[[117 136 123 130 123 121]
 [147 128 123 133 124 129]
 [129 125 155 136 128 152]]
->
[[129 147 117]
 [125 128 136]
 [155 123 123]
 [136 133 130]
 [128 124 123]
 [152 129 121]]

[[130 135 133 131 129 131 126 118 124 127 133]
 [122 134 122 128 121 107 115 132 139 127 124]
 [137 134 139 138 126 122 123 135 132 128 128]
 [134 144 127 129 129 132 134 129 130 121 136]
 [139 129 126 118 127 135 134 125 116 128 134]
 [123 119 126 128 125 119 124 125 131 119 134]
 [131 132 116 119 117 116 118 129 131 128 121]]
->
[[131 123 139 134 137 122 130]
 [132 119 129 144 134 134 135]
 [116 126 126 127 139 122 133]
 [119 128 118 129 138 128 131]
 [117 125 127 129 126 121 129]
 [116 119 135 132 122 107 131]
 [118 124 134 134 123 115 126]
 [129 125 125 129 135 132 118]
 [131 131 116 130 132 139 124]
 [128 119 128 121 128 127 127]
 [121 134 134 136 128 124 133]]

[[151 141 104 105 117 125 115 126 125]
 [102 116  99 158 132 113 116 118 123]]
->
[[102 151]
 [116 141]
 [ 99 104]
 [158 105]
 [132 117]
 [113 125]
 [116 115]
 [118 126]
 [123 125]]

[[123 116 141 128 128 117 118 123 120]
 [130 144 122 124 130 136 120 110 128]
 [123 128 135 147 129 117 131 137 138]
 [134 143 153 141 131 144 141 124 136]
 [127 131 109 115 101 117 127 150 137]
 [131 122 124 121 130 146 136 140 128]
 [126 130 107 115 134 125 126 113 121]
 [139 119 133 123 124 128 117 103 141]]
->
[[139 126 131 127 134 123 130 123]
 [119 130 122 131 143 128 144 116]
 [133 107 124 109 153 135 122 141]
 [123 115 121 115 141 147 124 128]
 [124 134 130 101 131 129 130 128]
 [128 125 146 117 144 117 136 117]
 [117 126 136 127 141 131 120 118]
 [103 113 140 150 124 137 110 123]
 [141 121 128 137 136 138 128 120]]

[[122 152 150 150]
 [122 151 150 148]]
->
[[122 122]
 [151 152]
 [150 150]
 [148 150]]

[[147 121 147 133 144 121 144 142 156 140 129 148 151]
 [118 138 144 130 151 146 124 128 117 137 118 133 122]]
->
[[118 147]
 [138 121]
 [144 147]
 [130 133]
 [151 144]
 [146 121]
 [124 144]
 [128 142]
 [117 156]
 [137 140]
 [118 129]
 [133 148]
 [122 151]]

[[133 123 149 130 135 113 153 104 146 151 109 140]
 [145 120 149 127 150 115 129 152 135 145 112 133]
 [103 106 133 112 138 109 119 116 116 139 135 141]
 [135 131 149 141 125 142 127 147 128 151 117 107]
 [123 106 127 135 142 150 136 105 125 107 107 133]]
->
[[123 135 103 145 133]
 [106 131 106 120 123]
 [127 149 133 149 149]
 [135 141 112 127 130]
 [142 125 138 150 135]
 [150 142 109 115 113]
 [136 127 119 129 153]
 [105 147 116 152 104]
 [125 128 116 135 146]
 [107 151 139 145 151]
 [107 117 135 112 109]
 [133 107 141 133 140]]
---
[[146 136 112 109 117 119 124 118 132 126 148 130 118 120 131]
 [110 132 132 123 147 133 127 134 131 119 107 127 149 139 136]
 [139 145 129 120 128 133 120 131 130 114 133 136 124 132 133]]
->
[[139 145 129 120 128 133 120 131 130 114 133 136 124 132 133]
 [110 132 132 123 147 133 127 134 131 119 107 127 149 139 136]
 [146 136 112 109 117 119 124 118 132 126 148 130 118 120 131]]

[[125 131 119 130 128 129 130 126 148 131 134 139 126]
 [136 121 134 130 129 119 128 154 134 110 131 119 128]
 [121 132 130 141 132 115 128 132 120 145 126 125 117]
 [120 126 124 124 122 134 129 144 122 141 119 129 134]]
->
[[120 126 124 124 122 134 129 144 122 141 119 129 134]
 [121 132 130 141 132 115 128 132 120 145 126 125 117]
 [136 121 134 130 129 119 128 154 134 110 131 119 128]
 [125 131 119 130 128 129 130 126 148 131 134 139 126]]

[[128 123 130 143 141 129 123 147 131 139 120 118]
 [128 106 132 135 136 123 119 135 132 122 135 124]
 [126 105 129 123 123 136 124 113 129 124 135 135]
 [131 141 126 143 143 129 130 148 141 116 119 119]
 [120 112 126 114 141 127 130 106 128 113 132 127]
 [132 144 129 141 132 143 141 128 120 122 120 137]]
->
[[132 144 129 141 132 143 141 128 120 122 120 137]
 [120 112 126 114 141 127 130 106 128 113 132 127]
 [131 141 126 143 143 129 130 148 141 116 119 119]
 [126 105 129 123 123 136 124 113 129 124 135 135]
 [128 106 132 135 136 123 119 135 132 122 135 124]
 [128 123 130 143 141 129 123 147 131 139 120 118]]

[[134 103 142 137]
 [137 104 144 128]]
->
[[137 104 144 128]
 [134 103 142 137]]

[[127 130 141 118 126 131 125 146]
 [118 134 131 115 119 117 131 133]
 [132 135 131 134 120 139 124 131]
 [115 147 119 119 132 128 150 118]
 [127 131 128 122 123 140 120 116]]
->
[[127 131 128 122 123 140 120 116]
 [115 147 119 119 132 128 150 118]
 [132 135 131 134 120 139 124 131]
 [118 134 131 115 119 117 131 133]
 [127 130 141 118 126 131 125 146]]

[[124 121 131 136 128 151 142 113 139 128 112]
 [136 134 153 112 131 113 133 126 137 123 127]]
->
[[136 134 153 112 131 113 133 126 137 123 127]
 [124 121 131 136 128 151 142 113 139 128 112]]

[[131 133]
 [127 135]
 [117 112]
 [138 145]
 [136 124]
 [146 128]
 [125 150]
 [119 133]
 [121 137]
 [132 125]]
->
[[132 125]
 [121 137]
 [119 133]
 [125 150]
 [146 128]
 [136 124]
 [138 145]
 [117 112]
 [127 135]
 [131 133]]

[[124 140 120 123 137 106 105]
 [102 134 116 139 139 123 137]]
->
[[102 134 116 139 139 123 137]
 [124 140 120 123 137 106 105]]
